Below are the code and all the weights of a small trained network. Each question names an input and a class and asks about switching units off, where a switched-off unit gives its printed mean instead of its output.

import numpy as np


def w(rows, s, z=0):
    codes = np.array(rows[::2]) - 128.0
    scale = np.full(codes.shape[1], s)
    scale[-1] = z or s
    return codes * scale


def f(y):
    return y / 2 * (1 + np.tanh(0.7978845608 * (y + 0.044715 * y**3)))


def log_softmax(a):
    a = a - a.max(-1, keepdims=True)
    return a - np.log(np.exp(a).sum(-1, keepdims=True))


def net(x, mask):
    res = np.array(x, float).reshape(1, 8) / 4 @ E
    y = f(res @ A[0][:, :-1].T + A[0][:, -1])
    res = res + np.where(mask, y, B[0][:, -1]) @ B[0][:, :-1]
    return log_softmax(res[-1] @ U[:, :-1].T + U[:, -1])


A, B = {}, {}
E = w([
[131,128,136,122,121],'x0',
[115,72,59,50,180],'x1',
[126,129,127,137,128],'x2',
[253,182,40,105,182],'x3',
[101,231,197,200,149],'x4',
[124,133,128,120,145],'x5',
[115,144,120,120,151],'x6',
[123,146,114,126,132],'x7',
],0.0055)
A[0] = w([
[69,45,140,76,136,155],'neuron 1',
[172,3,66,121,211,179],'neuron 2',
[52,44,120,75,117,189],'neuron 3',
[115,165,228,204,167,179],'neuron 4',
[184,45,33,74,162,115],'neuron 5',
[192,210,126,175,115,253],'neuron 6',
[106,111,243,154,119,180],'neuron 7',
[82,88,97,109,80,101],'neuron 8',
[90,39,62,96,110,246],'neuron 9',
[75,120,135,101,169,195],'neuron 10',
[222,180,122,141,144,192],'neuron 11',
[244,42,58,84,201,169],'neuron 12',
[150,87,140,110,91,87],'neuron 13',
[172,184,123,148,226,134],'neuron 14',
[71,37,146,97,55,189],'neuron 15',
[198,62,53,85,112,97],'neuron 16',
[53,74,115,74,119,215],'neuron 17',
[106,47,119,96,176,66],'neuron 18',
],0.0069,0.0031)
B[0] = w([
[83,32,212,94,204,173],'neuron 1',
[9,146,134,68,100,222],'neuron 2',
[80,24,222,90,225,193],'neuron 3',
[101,219,146,186,33,205],'neuron 4',
[31,214,134,3,62,221],'neuron 5',
[201,178,42,199,18,209],'neuron 6',
[50,150,177,117,81,195],'neuron 7',
[159,60,175,136,227,137],'neuron 8',
[35,45,167,90,151,220],'neuron 9',
[79,110,168,175,191,162],'neuron 10',
[201,119,46,148,56,186],'neuron 11',
[48,238,21,50,12,253],'neuron 12',
[187,17,170,129,195,123],'neuron 13',
[218,53,74,185,42,167],'neuron 14',
[74,54,203,209,212,196],'neuron 15',
[38,190,68,28,58,189],'neuron 16',
[71,74,223,122,248,191],'neuron 17',
[63,138,202,71,143,140],'neuron 18',
],0.0047,0.0049)
U = w([
[98,63,255,227,225,254],'0',
[16,224,198,96,25,236],'1',
[202,125,43,72,45,189],'2',
[250,196,113,203,94,2],'3',
[81,65,238,47,214,2],'4',
],0.0051,0.0031)

Each question gives the input, the list of numbers given to net, and the class t.
The units are the neurons (one row each of A and B). Each row of codes is followed by its name. A weight is (code - 128) times the scale printed after its matrix; where a second scale follows, it is the last column's (A, B and U).
mask holds one flag per neuron, in row order. A switched-off neuron (its flag False) gives its mean, the last column of its row in B, instead of its output. The means were averaged over made-up inputs and are rounded, as every weight is.
A unit's drop is (log p(t) with every unit on - log p(t) with that unit switched off) / (log p(t) with every unit on - log p(t) with every unit switched off).
The circuit of an input: a set's keep is (log p(t) with only the set's units on - log p(t) with every unit switched off) / (log p(t) with every unit on - log p(t) with every unit switched off). Starting from the 12 units with the biggest drops (on a tie, the unit counted first), units are removed one at a time, each time the one whose removal leaves the highest keep (on an exact tie, the one counted first), for as long as the keep stays at least 0.8.
circuit, biggest first: the units of the circuit, biggest drop first
top k neurons: the k neurons with the biggest drops, biggest first
drop when u is switched off: that unit's drop, to one decimal
input [-7,0,5,-6,-7,0,4,6], class 0: circuit, biggest first => [neuron 15; neuron 12]
input [-8,2,-7,-2,1,-8,-1,0], class 0: circuit, biggest first => [neuron 12; neuron 5; neuron 16]
input [2,0,-6,-2,-4,-3,-8,-6], class 0: top neuron => [neuron 15]
input [-7,3,1,5,-5,-3,8,-3], class 1: circuit, biggest first => [neuron 5; neuron 2]
input [5,4,-4,8,-5,5,6,-3], class 1: circuit, biggest first => [neuron 5; neuron 2]
input [-5,3,0,-7,7,6,7,-1], class 0: circuit, biggest first => [neuron 12; neuron 5]
input [5,0,1,-6,-6,-6,3,-8], class 0: circuit, biggest first => [neuron 15; neuron 12]
input [-6,-6,4,-8,0,2,-2,-3], class 0: top 2 neurons => [neuron 12; neuron 15]
input [6,7,-2,2,-7,6,3,-6], class 1: top 3 neurons => [neuron 12; neuron 5; neuron 16]
input [7,-1,-6,-5,-7,1,0,-5], class 0: top 2 neurons => [neuron 15; neuron 12]
input [-5,2,-7,3,-6,-7,0,1], class 1: drop when neuron 5 is switched off => 0.2
input [-8,0,4,2,6,-4,2,8], class 3: drop when neuron 12 is switched off => 0.1
input [1,-4,-1,2,6,4,-4,1], class 3: drop when neuron 12 is switched off => 0.1
input [-2,-7,4,5,8,-6,6,-4], class 3: drop when neuron 2 is switched off => 0.0
